Below is a small trained network, with its code and all its weights. Each question gives an input and a class and asks what happens when units are switched off, that is, made to give their printed mean instead of their output.

import numpy as np


def w(rows, s, z=0):
    codes = np.array(rows[::2]) - 128.0
    scale = np.full(codes.shape[1], s)
    scale[-1] = z or s
    return codes * scale


def f(y):
    return np.maximum(y, 0)


def log_softmax(a):
    a = a - a.max(-1, keepdims=True)
    return a - np.log(np.exp(a).sum(-1, keepdims=True))


def net(x, mask):
    res = np.array(x, float).reshape(1, 8) / 4 @ E
    y = f(res @ A[0][:, :-1].T + A[0][:, -1])
    res = res + np.where(mask, y, B[0][:, -1]) @ B[0][:, :-1]
    return log_softmax(res[-1] @ U[:, :-1].T + U[:, -1])


A, B = {}, {}
E = w([
[116,151,208,123,168,102,95,226,2,135,158,247],'x0',
[146,132,139,112,106,133,118,110,130,82,122,136],'x1',
[134,128,136,122,125,131,127,127,130,125,131,128],'x2',
[65,152,171,75,73,28,232,212,171,99,119,146],'x3',
[122,184,73,161,106,116,189,71,94,120,254,148],'x4',
[192,192,94,124,101,186,163,185,175,142,91,172],'x5',
[58,155,218,191,141,167,166,50,169,127,79,180],'x6',
[116,132,130,151,132,123,130,153,132,161,140,118],'x7',
],0.0096)
A[0] = w([
[102,177,105,109,123,149,162,106,81,130,195,164,58],'N0',
[171,125,86,56,106,110,91,210,116,146,170,69,6],'N1',
[189,198,108,144,95,196,156,148,148,126,84,124,147],'N2',
[165,192,95,95,120,179,128,169,157,157,111,211,75],'N3',
[58,170,214,189,136,185,161,91,175,151,96,177,37],'N4',
[125,111,150,100,118,109,78,78,93,52,120,106,198],'N5',
[165,125,151,89,149,141,91,146,142,67,61,110,65],'N6',
[90,59,169,84,159,166,70,181,137,154,37,121,41],'N7',
[124,140,74,154,118,135,145,83,130,89,198,150,61],'N8',
[123,150,179,118,156,136,83,190,26,121,153,255,1],'N9',
[172,137,109,165,182,209,54,85,94,141,134,121,52],'N10',
],0.0089,0.0099)
B[0] = w([
[193,129,205,247,127,105,164,135,135,146,89,134,194],'N0',
[135,175,98,129,164,159,83,71,73,2,103,142,197],'N1',
[60,66,178,120,158,102,94,88,103,191,190,118,240],'N2',
[60,85,185,134,167,89,130,90,83,148,110,108,203],'N3',
[180,159,36,88,158,141,85,131,39,26,122,105,223],'N4',
[90,91,172,122,178,147,99,154,122,181,124,153,230],'N5',
[169,160,130,174,104,125,145,106,129,166,211,147,176],'N6',
[215,151,157,215,85,88,190,101,120,143,182,124,203],'N7',
[206,111,157,162,118,103,141,131,138,181,104,132,203],'N8',
[97,96,49,107,68,172,146,39,219,144,124,58,254],'N9',
[75,236,177,46,97,56,174,230,182,74,95,106,235],'N10',
],0.0088,0.0095)
U = w([
[129,90,54,130,86,187,139,45,244,122,121,46,51],'0',
[255,141,167,228,102,89,167,116,106,140,148,150,47],'1',
[165,158,63,121,175,153,89,104,20,17,130,144,57],'2',
[55,204,169,58,76,52,205,219,164,69,123,160,75],'3',
[117,100,129,133,155,159,136,145,107,153,140,171,252],'4',
[37,59,168,154,199,92,98,101,52,170,163,113,62],'5',
[132,113,107,149,135,160,126,151,125,142,130,166,252],'6',
[129,107,112,141,134,164,121,149,130,144,134,178,245],'7',
],0.009,0.015)

Each question gives the input, the list of numbers given to net, and the class t.
The units are the neurons (one row each of A and B). Each row of codes is followed by its name. A weight is (code - 128) times the scale printed after its matrix; where a second scale follows, it is the last column's (A, B and U).
mask holds one flag per neuron, in row order. A switched-off neuron (its flag False) gives its mean, the last column of its row in B, instead of its output. The means were averaged over made-up inputs and are rounded, as every weight is.
A unit's drop is (log p(t) with every unit on - log p(t) with that unit switched off) / (log p(t) with every unit on - log p(t) with every unit switched off).
The circuit of an input: a set's keep is (log p(t) with only the set's units on - log p(t) with every unit switched off) / (log p(t) with every unit on - log p(t) with every unit switched off). Starting from all 11 units, units are removed one at a time, each time the one whose removal leaves the highest keep (on an exact tie, the one counted first), for as long as the keep stays at least 0.8.
units of the circuit, in order: the units of the circuit, biggest drop first
unit that matters most: the unit with the biggest drop
k most important neurons: the k neurons with the biggest drops, biggest first
drop when u is switched off: that unit's drop, to one decimal
input [-5,2,-3,4,8,-2,-4,2], class 1: units of the circuit, in order -> N9, N8
input [-5,-2,-8,-2,-7,-3,6,0], class 6: units of the circuit, in order -> N9
input [6,3,8,4,-4,-2,1,5], class 6: 2 most important neurons -> N10, N7
input [-6,2,-2,-1,5,-8,-8,-5], class 2: 2 most important neurons -> N1, N9
input [-6,-2,-3,5,8,7,-8,-8], class 1: units of the circuit, in order -> N8, N9
input [6,0,0,3,1,-6,-3,-4], class 0: 2 most important neurons -> N9, N2
input [-2,-6,5,1,-5,-5,5,-3], class 7: 3 most important neurons -> N2, N3, N0
input [-5,8,-4,-4,-8,5,-7,2], class 1: 2 most important neurons -> N7, N6
input [-6,0,7,-3,-4,7,4,-3], class 5: units of the circuit, in order -> N2, N9
input [4,-4,7,5,-6,3,4,7], class 4: 2 most important neurons -> N10, N0
input [-3,-2,-3,-3,3,-5,3,-7], class 4: 3 most important neurons -> N9, N2, N3
input [-7,-6,-5,-8,-8,-8,-4,0], class 1: 2 most important neurons -> N7, N9
input [-7,1,3,-8,2,-6,-6,0], class 3: 2 most important neurons -> N10, N9
input [5,2,3,-6,-7,2,7,4], class 1: 3 most important neurons -> N7, N6, N1
input [3,1,4,-3,6,3,-4,4], class 1: unit that matters most -> N0
input [-3,-6,8,-7,6,-7,-2,-5], class 6: units of the circuit, in order -> N2, N5, N10
input [-2,0,2,4,3,6,3,7], class 4: units of the circuit, in order -> N10, N2
input [3,7,-6,4,1,-1,3,-8], class 4: 2 most important neurons -> N10, N5
input [5,8,4,-3,-3,-6,-6,6], class 7: 4 most important neurons -> N4, N2, N5, N9
input [3,6,2,5,0,1,2,-3], class 7: units of the circuit, in order -> N10
input [-1,6,7,7,-8,2,2,-8], class 1: units of the circuit, in order -> N7, N6
input [4,7,2,-7,-6,1,4,7], class 3: drop when N8 is switched off -> 0.1
input [-4,3,-3,-8,6,1,3,4], class 3: drop when N10 is switched off -> 0.9
